Below are the code and all the weights of a small trained network. Each question names an input and a class and asks about switching units off, where a switched-off unit gives its printed mean instead of its output.

import numpy as np


def w(rows, s, z=0):
    codes = np.array(rows[::2]) - 128.0
    scale = np.full(codes.shape[1], s)
    scale[-1] = z or s
    return codes * scale


def f(y):
    return np.maximum(y, 0)


def log_softmax(a):
    a = a - a.max(-1, keepdims=True)
    return a - np.log(np.exp(a).sum(-1, keepdims=True))


def net(x, mask):
    res = np.array(x, float).reshape(1, 3) / 4 @ E
    y = f(res @ A[0][:, :-1].T + A[0][:, -1])
    res = res + np.where(mask, y, B[0][:, -1]) @ B[0][:, :-1]
    return log_softmax(res[-1] @ U[:, :-1].T + U[:, -1])


A, B = {}, {}
E = w([
[97,18,178,102,189,248,174,115,146,47],'x0',
[126,124,133,127,132,125,135,131,127,128],'x1',
[132,185,112,44,13,155,255,39,74,106],'x2',
],0.0049)
A[0] = w([
[129,175,117,87,42,165,228,95,109,114,255],'neuron 1',
[133,88,133,155,193,106,36,151,141,130,206],'neuron 2',
[127,130,131,118,125,131,129,127,132,136,164],'neuron 3',
[139,165,110,137,120,83,109,125,133,141,45],'neuron 4',
[127,133,121,120,128,132,124,132,128,127,86],'neuron 5',
[142,218,119,139,110,40,74,120,132,154,32],'neuron 6',
[121,42,136,136,171,213,159,113,144,94,21],'neuron 7',
[121,95,147,95,169,186,129,134,124,93,43],'neuron 8',
[122,82,144,116,156,187,140,122,150,100,36],'neuron 9',
[127,109,118,138,124,130,122,153,147,141,161],'neuron 10',
[129,128,117,153,140,134,114,124,134,126,181],'neuron 11',
[121,123,130,138,137,134,95,129,128,132,177],'neuron 12',
[164,113,152,112,158,135,125,101,120,114,72],'neuron 13',
[121,224,134,135,105,50,77,136,127,155,35],'neuron 14',
[119,108,132,139,139,151,132,115,128,118,76],'neuron 15',
[124,77,129,157,211,102,12,170,145,141,229],'neuron 16',
[126,136,131,109,141,131,124,137,125,110,102],'neuron 17',
],0.011,0.00068)
B[0] = w([
[141,248,196,123,170,122,198,58,180,61,243],'neuron 1',
[127,214,168,86,129,149,201,52,139,67,225],'neuron 2',
[151,114,135,99,146,165,109,115,108,93,133],'neuron 3',
[128,78,108,142,127,143,94,158,113,151,170],'neuron 4',
[139,114,132,114,143,128,122,116,129,116,128],'neuron 5',
[115,25,93,152,128,142,41,197,119,167,217],'neuron 6',
[118,59,71,184,107,73,67,226,89,205,210],'neuron 7',
[117,89,101,154,119,90,96,204,91,183,181],'neuron 8',
[141,70,97,166,124,110,58,177,134,161,182],'neuron 9',
[151,152,85,141,78,133,159,99,128,127,149],'neuron 10',
[147,176,76,132,77,131,137,122,132,134,147],'neuron 11',
[150,141,134,109,124,141,148,102,117,118,152],'neuron 12',
[129,144,106,169,128,74,111,148,105,166,145],'neuron 13',
[143,1,108,141,142,159,51,176,113,148,212],'neuron 14',
[157,91,107,97,130,166,58,133,115,83,148],'neuron 15',
[119,239,181,73,113,140,247,29,148,75,255],'neuron 16',
[127,114,132,126,126,128,123,130,125,122,134],'neuron 17',
],0.0074,0.0088)
U = w([
[127,254,167,97,127,146,197,36,160,77,254],'0',
[124,3,92,164,118,123,49,206,102,178,2],'1',
],0.0073,0.00094)

Each question gives the input, the list of numbers given to net, and the class t.
The units are the neurons (one row each of A and B). Each row of codes is followed by its name. A weight is (code - 128) times the scale printed after its matrix; where a second scale follows, it is the last column's (A, B and U).
mask holds one flag per neuron, in row order. A switched-off neuron (its flag False) gives its mean, the last column of its row in B, instead of its output. The means were averaged over made-up inputs and are rounded, as every weight is.
A unit's drop is (log p(t) with every unit on - log p(t) with that unit switched off) / (log p(t) with every unit on - log p(t) with every unit switched off).
unit that matters most: the unit with the biggest drop
k most important neurons: the k neurons with the biggest drops, biggest first
drop when u is switched off: that unit's drop, to one decimal
input [-7,6,-7], class 0: unit that matters most	neuron 16
input [-5,2,-6], class 0: 2 most important neurons	[neuron 16; neuron 2]
input [-4,5,3], class 1: 2 most important neurons	[neuron 16; neuron 2]
input [-7,7,-7], class 0: 3 most important neurons	[neuron 16; neuron 2; neuron 7]
input [-7,4,-8], class 0: 3 most important neurons	[neuron 16; neuron 2; neuron 7]
input [8,4,6], class 1: 2 most important neurons	[neuron 7; neuron 16]
input [7,1,6], class 1: 3 most important neurons	[neuron 7; neuron 16; neuron 2]
input [-7,-4,5], class 1: drop when neuron 6 is switched off	0.2
input [5,-7,-6], class 0: drop when neuron 16 is switched off	2.0
input [2,-1,0], class 1: 3 most important neurons	[neuron 16; neuron 1; neuron 2]
input [5,-5,-8], class 0: drop when neuron 16 is switched off	0.9
input [-4,3,-6], class 0: 2 most important neurons	[neuron 16; neuron 2]
